Below is a small trained network, with its code and all its weights. Each question gives an input and a class and asks what happens when units are switched off, that is, made to give their printed mean instead of their output.

import numpy as np


def w(rows, s, z=0):
    codes = np.array(rows[::2]) - 128.0
    scale = np.full(codes.shape[1], s)
    scale[-1] = z or s
    return codes * scale


def f(y):
    return y / 2 * (1 + np.tanh(0.7978845608 * (y + 0.044715 * y**3)))


def log_softmax(a):
    a = a - a.max(-1, keepdims=True)
    return a - np.log(np.exp(a).sum(-1, keepdims=True))


def net(x, mask):
    res = np.array(x, float).reshape(1, 6) / 4 @ E
    y = f(res @ A[0][:, :-1].T + A[0][:, -1])
    res = res + np.where(mask, y, B[0][:, -1]) @ B[0][:, :-1]
    return log_softmax(res[-1] @ U[:, :-1].T + U[:, -1])


A, B = {}, {}
E = w([
[181,98,113,61,141,143,134,77,90,159],'x0',
[123,162,170,99,149,81,98,112,115,55],'x1',
[225,114,95,198,140,123,254,146,139,26],'x2',
[126,157,122,175,109,73,118,133,135,149],'x3',
[216,243,50,109,44,176,140,180,35,114],'x4',
[124,8,84,14,87,99,134,202,162,117],'x5',
],0.0095)
A[0] = w([
[174,216,114,103,42,162,102,215,46,121,117],'N1',
[43,238,176,18,103,144,44,140,171,253,3],'N2',
[161,126,86,106,97,13,102,224,193,156,162],'N3',
[148,90,102,88,106,80,74,188,157,107,57],'N4',
[84,165,131,225,134,129,111,69,19,130,47],'N5',
[131,217,189,176,145,149,103,44,144,153,96],'N6',
],0.0068,0.0048)
B[0] = w([
[141,62,147,166,117,81,97,79,127,178,252],'N1',
[152,185,143,139,78,87,175,85,191,82,254],'N2',
[125,145,132,94,156,155,163,163,103,168,198],'N3',
[6,146,41,111,143,209,118,100,87,145,166],'N4',
[112,124,116,120,110,177,165,116,44,153,202],'N5',
[83,170,131,51,140,113,98,66,93,158,227],'N6',
],0.014,0.0087)
U = w([
[67,183,63,130,148,213,127,161,68,180,58],'0',
[186,188,75,190,77,74,247,133,178,55,106],'1',
[139,135,170,169,145,113,81,191,133,180,254],'2',
[81,3,155,243,164,27,3,115,150,191,58],'3',
],0.0072,0.0098)

Each question gives the input, the list of numbers given to net, and the class t.
The units are the neurons (one row each of A and B). Each row of codes is followed by its name. A weight is (code - 128) times the scale printed after its matrix; where a second scale follows, it is the last column's (A, B and U).
mask holds one flag per neuron, in row order. A switched-off neuron (its flag False) gives its mean, the last column of its row in B, instead of its output. The means were averaged over made-up inputs and are rounded, as every weight is.
A unit's drop is (log p(t) with every unit on - log p(t) with that unit switched off) / (log p(t) with every unit on - log p(t) with every unit switched off).
The circuit of an input: a set's keep is (log p(t) with only the set's units on - log p(t) with every unit switched off) / (log p(t) with every unit on - log p(t) with every unit switched off). Starting from all 6 units, units are removed one at a time, each time the one whose removal leaves the highest keep (on an exact tie, the one counted first), for as long as the keep stays at least 0.8.
circuit, biggest first: the units of the circuit, biggest drop first
top k neurons: the k neurons with the biggest drops, biggest first
drop when u is switched off: that unit's drop, to one decimal
input [-4,4,5,6,5,5], class 2: top 2 neurons => N2, N1
input [-3,2,-5,4,-1,-1], class 1: top neuron => N2
input [-4,2,4,-4,8,-2], class 3: top 2 neurons => N1, N2
input [-7,2,2,8,7,5], class 2: circuit, biggest first => N3, N1
input [-2,3,-4,2,-4,-6], class 0: circuit, biggest first => N6, N5
input [-8,-6,5,-4,1,-6], class 0: top 4 neurons => N2, N5, N6, N1
input [-5,3,-7,6,-4,-8], class 0: top 2 neurons => N6, N5
input [8,6,-4,5,6,5], class 3: top 2 neurons => N1, N5
input [7,-4,5,-6,-1,-6], class 0: top 3 neurons => N2, N1, N6
input [-8,2,-6,-6,-2,7], class 0: top 3 neurons => N4, N3, N1
input [3,7,-4,-4,-3,5], class 0: top 2 neurons => N4, N1
input [-8,2,-8,-3,0,7], class 1: top 2 neurons => N2, N6
input [4,-2,-7,6,8,-7], class 3: drop when N4 is switched off => 0.1
input [6,-8,0,-1,7,5], class 3: drop when N1 is switched off => 0.9
input [-4,5,-8,-2,-5,0], class 1: drop when N6 is switched off => 0.0
input [4,3,6,8,-1,5], class 2: circuit, biggest first => N2
